Below are the code and all the weights of a small trained network. Each question names an input and a class and asks about switching units off, where a switched-off unit gives its printed mean instead of its output.

import numpy as np


def w(rows, s, z=0):
    codes = np.array(rows[::2]) - 128.0
    scale = np.full(codes.shape[1], s)
    scale[-1] = z or s
    return codes * scale


def norm(h):
    return h / np.sqrt((h * h).mean(-1, keepdims=True) + 1e-5)


def f(y):
    return y / 2 * (1 + np.tanh(0.7978845608 * (y + 0.044715 * y**3)))


def log_softmax(a):
    a = a - a.max(-1, keepdims=True)
    return a - np.log(np.exp(a).sum(-1, keepdims=True))


def net(x, mask):
    res = np.array(x, float).reshape(1, 8) / 4 @ E
    u = 0
    for l in range(4):
        y = f(norm(res) @ A[l][:, :-1].T + A[l][:, -1])
        res = res + np.where(mask[u : u + 3], y, B[l][:, -1]) @ B[l][:, :-1]
        u += 3
    return log_softmax(norm(res)[-1] @ U[:, :-1].T + U[:, -1])


A, B = {}, {}
E = w([
[11,168,158,195,119,110],'x0',
[128,103,99,156,244,167],'x1',
[253,252,188,237,101,250],'x2',
[123,128,123,128,130,131],'x3',
[131,131,126,128,130,125],'x4',
[126,127,129,129,125,130],'x5',
[133,134,127,131,136,122],'x6',
[112,100,40,165,78,189],'x7',
],0.0056)
A[0] = w([
[195,180,161,203,138,155,59],'L0N1',
[157,174,254,90,204,57,6],'L0N2',
[134,201,120,86,127,138,215],'L0N3',
],0.0082,0.0011)
B[0] = w([
[25,178,77,18,150,108,253],'L0N1',
[151,102,2,220,61,167,236],'L0N2',
[144,69,97,153,84,128,155],'L0N3',
],0.0072,0.0045)
A[1] = w([
[192,191,201,164,127,186,4],'L1N1',
[83,153,217,197,134,169,186],'L1N2',
[105,130,164,64,2,126,191],'L1N3',
],0.0077,0.0035)
B[1] = w([
[111,200,157,4,3,103,136],'L1N1',
[99,159,135,137,123,53,160],'L1N2',
[184,158,144,199,171,76,253],'L1N3',
],0.011,0.0046)
A[2] = w([
[89,131,121,109,235,183,201],'L2N1',
[255,86,136,46,125,151,45],'L2N2',
[150,91,66,161,131,100,252],'L2N3',
],0.0087,0.0035)
B[2] = w([
[202,174,194,167,78,63,195],'L2N1',
[62,212,10,181,226,52,171],'L2N2',
[151,171,191,117,91,248,254],'L2N3',
],0.011,0.0062)
A[3] = w([
[151,254,173,80,116,152,111],'L3N1',
[146,197,129,136,92,86,253],'L3N2',
[105,23,146,60,133,77,78],'L3N3',
],0.0079,0.0027)
B[3] = w([
[99,91,141,62,127,117,246],'L3N1',
[161,12,112,134,159,157,255],'L3N2',
[133,138,129,57,39,156,145],'L3N3',
],0.012,0.007)
U = w([
[83,159,115,4,95,97,97],'0',
[95,206,79,201,160,61,230],'1',
[137,113,144,129,150,148,188],'2',
[134,135,116,142,109,178,122],'3',
[213,136,173,154,129,82,1],'4',
[136,117,143,125,146,140,107],'5',
],0.014,0.0043)

Each question gives the input, the list of numbers given to net, and the class t.
The units are the neurons (one row each of A and B). Each row of codes is followed by its name. A weight is (code - 128) times the scale printed after its matrix; where a second scale follows, it is the last column's (A, B and U).
mask holds one flag per neuron, layer by layer. A switched-off neuron (its flag False) gives its mean, the last column of its row in B, instead of its output. The means were averaged over made-up inputs and are rounded, as every weight is.
A unit's drop is (log p(t) with every unit on - log p(t) with that unit switched off) / (log p(t) with every unit on - log p(t) with every unit switched off).
The circuit of an input: a set's keep is (log p(t) with only the set's units on - log p(t) with every unit switched off) / (log p(t) with every unit on - log p(t) with every unit switched off). Starting from all 12 units, units are removed one at a time, each time the one whose removal leaves the highest keep (on an exact tie, the one counted first), for as long as the keep stays at least 0.8.
units of the circuit, in order: the units of the circuit, biggest drop first
most important unit: the unit with the biggest drop
top k neurons: the k neurons with the biggest drops, biggest first
k most important neurons of layer l: the k neurons of layer l with the biggest drops, biggest first
drop of u: that unit's drop, to one decimal
input [-6,-7,-1,1,8,-3,4,6], class 4: 2 most important neurons of layer 0 : (L0N2 L0N1)
input [-7,-3,1,-1,1,-6,3,-6], class 1: most important neuron of layer 2 : (L2N2)
input [-4,-7,2,-5,4,5,-1,-8], class 3: top 3 neurons : (L0N2 L2N1 L2N3)
input [-3,4,-1,1,-5,0,-1,2], class 4: top 3 neurons : (L2N1 L0N2 L1N1)
input [-5,5,2,0,-7,6,-2,-1], class 1: top 4 neurons : (L2N2 L0N2 L2N3 L1N2)
input [3,-3,-2,6,0,8,1,-6], class 3: units of the circuit, in order : (L0N2 L2N3)
input [-5,-4,-5,-6,4,8,1,2], class 5: top 2 neurons : (L1N3 L2N3)
input [-6,-4,-1,-1,-3,-3,-2,-8], class 3: units of the circuit, in order : (L0N2 L2N3)
input [6,0,-5,4,-1,-4,-5,-8], class 3: top 2 neurons : (L0N2 L2N2)
input [-4,-1,6,2,-6,7,-5,5], class 0: units of the circuit, in order : (L0N2 L1N1)
input [0,8,-5,-1,-1,-4,-6,1], class 4: top 2 neurons : (L2N1 L0N1)
input [3,1,-5,-1,8,8,7,8], class 3: 2 most important neurons of layer 3 : (L3N1 L3N2)
input [3,-7,3,4,-5,0,2,1], class 4: top 3 neurons : (L1N3 L2N2 L0N2)
input [2,4,4,0,2,2,2,2], class 0: most important unit : L3N1
input [-2,-2,-6,-6,-5,0,7,8], class 3: top 3 neurons : (L2N3 L0N1 L3N1)
input [-5,2,-3,2,-5,-3,3,-6], class 3: top 3 neurons : (L0N2 L2N3 L0N1)
input [2,8,-1,-2,-8,-6,-7,4], class 4: top 2 neurons : (L2N1 L0N2)
input [-8,-8,5,3,2,-6,-4,-5], class 1: top 2 neurons : (L2N2 L2N3)
input [-2,-6,-4,1,0,-1,-5,5], class 4: top 2 neurons : (L1N3 L0N1)
input [-8,-4,4,-5,-7,6,-1,1], class 1: units of the circuit, in order : (L2N2)
input [-4,-6,0,1,1,-6,-3,4], class 4: top 3 neurons : (L1N3 L0N2 L0N1)
input [-3,3,5,-5,-1,-2,7,-8], class 3: 2 most important neurons of layer 0 : (L0N2 L0N3)
input [-4,6,-1,3,-4,-5,0,3], class 4: top 2 neurons : (L2N1 L0N2)
input [-8,2,5,2,2,0,4,1], class 1: 2 most important neurons of layer 2 : (L2N2 L2N3)
input [0,-3,6,2,-4,7,-5,6], class 0: 2 most important neurons of layer 2 : (L2N1 L2N2)
input [-7,2,8,3,-5,6,-3,-6], class 0: 2 most important neurons of layer 1 : (L1N1 L1N3)
input [-1,-7,-1,2,8,-6,2,-2], class 4: units of the circuit, in order : (L1N3)
input [2,-4,8,-3,-5,-1,4,3], class 0: drop of L1N1 : 0.1
